Below is a small trained network, with its code and all its weights. Each question gives an input and a class and asks what happens when units are switched off, that is, made to give their printed mean instead of their output.

import numpy as np


def w(rows, s, z=0):
    codes = np.array(rows[::2]) - 128.0
    scale = np.full(codes.shape[1], s)
    scale[-1] = z or s
    return codes * scale


def f(y):
    return np.maximum(y, 0)


def log_softmax(a):
    a = a - a.max(-1, keepdims=True)
    return a - np.log(np.exp(a).sum(-1, keepdims=True))


def net(x, mask):
    res = np.array(x, float).reshape(1, 6) / 4 @ E
    y = f(res @ A[0][:, :-1].T + A[0][:, -1])
    res = res + np.where(mask, y, B[0][:, -1]) @ B[0][:, :-1]
    return log_softmax(res[-1] @ U[:, :-1].T + U[:, -1])


A, B = {}, {}
E = w([
[236,83,113,123,153,140,53,74,195,233,80,69],'x0',
[49,197,228,126,159,32,50,106,160,204,191,137],'x1',
[126,169,48,17,43,109,69,164,219,74,196,79],'x2',
[160,94,205,88,254,186,168,197,178,94,230,80],'x3',
[114,158,60,201,129,171,188,132,252,200,179,205],'x4',
[209,192,68,46,149,39,242,116,40,203,194,110],'x5',
],0.006)
A[0] = w([
[179,106,198,143,253,147,192,230,154,93,222,89,42],'neuron 1',
[253,92,130,141,132,170,89,57,167,235,77,58,167],'neuron 2',
[150,93,207,75,141,106,89,112,20,100,72,62,184],'neuron 3',
[86,90,152,178,107,184,45,167,164,76,87,171,37],'neuron 4',
[222,78,149,133,153,145,58,66,192,227,95,116,88],'neuron 5',
[184,125,153,137,249,185,147,206,207,134,172,45,66],'neuron 6',
[36,98,156,183,134,205,84,120,160,60,70,145,41],'neuron 7',
[106,173,54,177,126,179,193,170,239,221,178,247,132],'neuron 8',
[67,98,163,163,103,185,30,164,159,73,86,117,77],'neuron 9',
[50,145,156,147,111,144,200,159,63,76,164,216,165],'neuron 10',
[47,184,137,115,158,140,183,195,89,28,165,219,107],'neuron 11',
[88,135,98,119,34,110,112,110,129,147,61,173,66],'neuron 12',
[141,206,51,62,23,110,90,148,189,82,205,85,75],'neuron 13',
[129,151,74,181,117,179,179,161,230,220,168,206,137],'neuron 14',
[80,237,238,151,150,19,49,89,163,187,181,121,96],'neuron 15',
[94,87,196,178,152,151,125,96,119,136,72,176,90],'neuron 16',
[59,145,200,129,142,39,29,133,171,176,179,150,72],'neuron 17',
[159,106,201,37,127,47,64,156,47,61,47,35,148],'neuron 18',
[149,38,46,164,116,228,125,141,115,50,93,100,53],'neuron 19',
[199,62,1,132,114,204,196,180,124,69,57,120,107],'neuron 20',
[50,178,180,121,187,39,70,103,147,182,164,151,53],'neuron 21',
[212,73,88,126,192,108,41,38,185,215,93,70,171],'neuron 22',
[24,188,179,122,113,97,159,171,104,110,149,180,85],'neuron 23',
[152,217,77,82,158,91,230,142,91,194,146,124,8],'neuron 24',
[27,174,107,161,82,96,197,185,71,37,160,181,155],'neuron 25',
[155,109,166,220,208,161,169,95,20,147,82,162,78],'neuron 26',
[133,157,83,197,159,140,203,101,228,181,148,211,142],'neuron 27',
[203,73,69,88,109,167,197,136,117,90,95,123,86],'neuron 28',
[139,109,216,244,220,115,206,78,36,200,70,186,130],'neuron 29',
[192,172,92,74,139,55,211,116,28,198,199,104,46],'neuron 30',
[100,130,62,140,41,99,101,29,98,171,91,161,55],'neuron 31',
[148,179,69,35,22,87,51,203,222,53,178,50,108],'neuron 32',
[52,74,190,177,112,181,31,145,201,47,78,151,38],'neuron 33',
[142,63,185,215,229,104,191,97,72,181,79,170,61],'neuron 34',
[132,171,68,182,39,97,125,76,132,139,90,214,67],'neuron 35',
[189,167,95,76,116,54,211,132,70,135,158,100,46],'neuron 36',
[131,166,81,152,53,76,109,70,57,139,35,174,72],'neuron 37',
[129,46,194,61,233,205,185,203,180,103,230,104,76],'neuron 38',
[78,175,212,107,156,82,48,92,165,229,161,112,106],'neuron 39',
[108,132,74,177,37,63,133,86,105,152,65,179,40],'neuron 40',
[181,201,82,122,171,56,201,117,12,170,152,115,44],'neuron 41',
],0.0049,0.0016)
B[0] = w([
[103,169,129,209,189,44,47,53,80,126,137,45,234],'neuron 1',
[165,163,135,95,79,100,128,210,120,101,32,96,234],'neuron 2',
[10,76,145,61,111,185,109,129,73,157,123,139,222],'neuron 3',
[185,159,193,146,106,194,118,96,191,196,183,136,200],'neuron 4',
[194,191,150,69,65,114,122,190,126,112,43,96,216],'neuron 5',
[119,177,156,175,183,65,71,73,76,114,95,78,225],'neuron 6',
[184,153,169,95,92,165,113,104,188,204,185,150,208],'neuron 7',
[21,72,200,39,91,161,113,126,44,116,95,142,233],'neuron 8',
[167,168,154,116,86,207,148,73,195,204,208,163,207],'neuron 9',
[185,176,126,77,82,86,93,223,145,115,22,95,208],'neuron 10',
[179,200,158,75,101,88,94,162,140,119,35,106,210],'neuron 11',
[114,175,117,181,191,65,64,68,118,124,153,77,181],'neuron 12',
[105,82,50,96,193,149,118,158,193,121,148,115,211],'neuron 13',
[21,59,181,41,88,169,90,135,20,132,97,152,218],'neuron 14',
[182,46,91,159,116,80,214,89,110,38,126,202,236],'neuron 15',
[147,103,101,97,167,150,109,155,199,162,163,128,193],'neuron 16',
[169,88,110,164,113,91,222,86,126,64,129,212,212],'neuron 17',
[29,17,198,40,106,201,110,130,42,132,137,169,232],'neuron 18',
[176,92,156,178,121,100,223,78,118,82,147,209,209],'neuron 19',
[155,56,137,193,121,66,229,61,109,29,104,175,229],'neuron 20',
[167,72,104,176,117,78,215,96,117,45,142,197,205],'neuron 21',
[161,221,158,58,95,100,126,215,125,117,30,161,231],'neuron 22',
[193,155,156,100,89,87,140,181,123,93,59,127,191],'neuron 23',
[155,146,184,113,86,215,134,81,182,195,173,146,198],'neuron 24',
[199,224,159,94,117,91,109,199,149,133,40,107,221],'neuron 25',
[109,87,61,96,187,125,104,171,208,96,170,134,220],'neuron 26',
[29,83,159,56,110,157,123,138,52,135,115,142,213],'neuron 27',
[153,85,147,175,84,108,201,79,105,65,122,189,196],'neuron 28',
[108,76,3,100,225,168,102,214,223,105,175,112,254],'neuron 29',
[153,182,182,119,103,204,135,78,205,200,186,157,223],'neuron 30',
[121,154,124,169,204,68,64,71,128,129,122,58,194],'neuron 31',
[106,64,39,116,240,137,78,197,224,93,188,134,233],'neuron 32',
[181,181,189,137,100,203,146,83,189,204,181,161,226],'neuron 33',
[129,82,38,108,210,139,87,170,211,99,169,126,223],'neuron 34',
[91,139,154,185,198,74,73,73,93,122,130,54,190],'neuron 35',
[158,147,182,132,108,180,127,104,185,198,175,168,197],'neuron 36',
[93,153,142,181,210,107,86,67,128,139,139,74,210],'neuron 37',
[111,181,153,224,188,40,57,34,74,119,120,36,243],'neuron 38',
[165,86,108,173,94,90,202,105,101,39,93,193,217],'neuron 39',
[125,153,133,190,207,62,80,66,98,136,156,51,194],'neuron 40',
[174,154,180,125,120,209,125,114,200,213,184,173,211],'neuron 41',
],0.0047,0.0071)
U = w([
[176,169,171,134,99,189,140,84,183,216,194,148,24],'0',
[98,165,134,196,167,71,76,54,98,126,127,34,85],'1',
[166,80,114,164,105,93,247,94,118,56,116,181,96],'2',
[104,94,17,106,168,145,98,216,200,120,169,116,189],'3',
[179,199,148,95,84,102,120,230,133,126,26,104,159],'4',
[3,77,173,72,94,171,117,131,54,145,116,139,194],'5',
[119,136,103,169,88,133,146,158,96,149,145,113,247],'6',
],0.011,0.0015)

Each question gives the input, the list of numbers given to net, and the class t.
The units are the neurons (one row each of A and B). Each row of codes is followed by its name. A weight is (code - 128) times the scale printed after its matrix; where a second scale follows, it is the last column's (A, B and U).
mask holds one flag per neuron, in row order. A switched-off neuron (its flag False) gives its mean, the last column of its row in B, instead of its output. The means were averaged over made-up inputs and are rounded, as every weight is.
A unit's drop is (log p(t) with every unit on - log p(t) with that unit switched off) / (log p(t) with every unit on - log p(t) with every unit switched off).
The circuit of an input: a set's keep is (log p(t) with only the set's units on - log p(t) with every unit switched off) / (log p(t) with every unit on - log p(t) with every unit switched off). Starting from the 12 units with the biggest drops (on a tie, the unit counted first), units are removed one at a time, each time the one whose removal leaves the highest keep (on an exact tie, the one counted first), for as long as the keep stays at least 0.8.
circuit, biggest first: the units of the circuit, biggest drop first
unit that matters most: the unit with the biggest drop
k most important neurons: the k neurons with the biggest drops, biggest first
drop when u is switched off: that unit's drop, to one decimal
input [2,-7,6,1,6,0], class 2: unit that matters most : neuron 20
input [8,7,-4,4,-5,-5], class 4: 2 most important neurons : [neuron 22; neuron 5]
input [-5,8,-6,-6,-3,-1], class 2: 3 most important neurons : [neuron 15; neuron 21; neuron 17]
input [0,6,2,-3,-1,-5], class 2: circuit, biggest first : [neuron 15; neuron 17]
input [1,-2,7,-7,-3,-4], class 1: 2 most important neurons : [neuron 29; neuron 12]
input [-2,-6,6,7,8,5], class 5: circuit, biggest first : [neuron 8; neuron 14]
input [5,-8,-6,8,8,6], class 1: circuit, biggest first : [neuron 1; neuron 38]
input [-2,7,3,2,-1,6], class 2: 4 most important neurons : [neuron 15; neuron 21; neuron 39; neuron 17]
input [-1,-1,5,3,3,-6], class 0: circuit, biggest first : [neuron 33; neuron 9]
input [8,-6,-7,-1,-5,-6], class 4: 4 most important neurons : [neuron 2; neuron 22; neuron 5; neuron 32]
input [0,-8,-1,8,5,8], class 0: 3 most important neurons : [neuron 30; neuron 24; neuron 41]
input [-7,-4,-8,-6,1,-3], class 3: circuit, biggest first : [neuron 29; neuron 26]
input [4,-4,-5,-3,1,4], class 3: circuit, biggest first : [neuron 29; neuron 34]
input [2,-4,-8,-5,8,-5], class 3: circuit, biggest first : [neuron 29]
input [-7,-5,-1,-4,7,2], class 4: 3 most important neurons : [neuron 25; neuron 10; neuron 11]
input [5,-2,4,5,4,-4], class 1: circuit, biggest first : [neuron 38; neuron 6]
input [5,-2,5,3,-4,5], class 0: 2 most important neurons : [neuron 30; neuron 29]
input [-3,-8,8,5,3,-5], class 2: 2 most important neurons : [neuron 20; neuron 19]
input [5,-1,-6,7,8,0], class 5: 2 most important neurons : [neuron 14; neuron 8]
input [-5,-1,-7,-6,8,-5], class 5: circuit, biggest first : [neuron 8]
input [7,2,0,-2,8,1], class 5: circuit, biggest first : [neuron 14; neuron 8]
input [7,-1,0,-1,-8,2], class 5: 3 most important neurons : [neuron 18; neuron 3; neuron 25]
input [-8,-7,5,4,-3,-7], class 4: 4 most important neurons : [neuron 11; neuron 25; neuron 10; neuron 15]
input [-1,6,-7,3,-6,0], class 3: circuit, biggest first : [neuron 29; neuron 34]
input [-4,3,2,5,6,2], class 5: 3 most important neurons : [neuron 8; neuron 14; neuron 27]
input [1,8,-3,-7,-8,3], class 2: 4 most important neurons : [neuron 15; neuron 21; neuron 39; neuron 17]
input [-3,8,-1,-4,4,-8], class 0: unit that matters most : neuron 33
input [6,-7,-2,5,5,1], class 2: drop when neuron 20 is switched off : 1.1
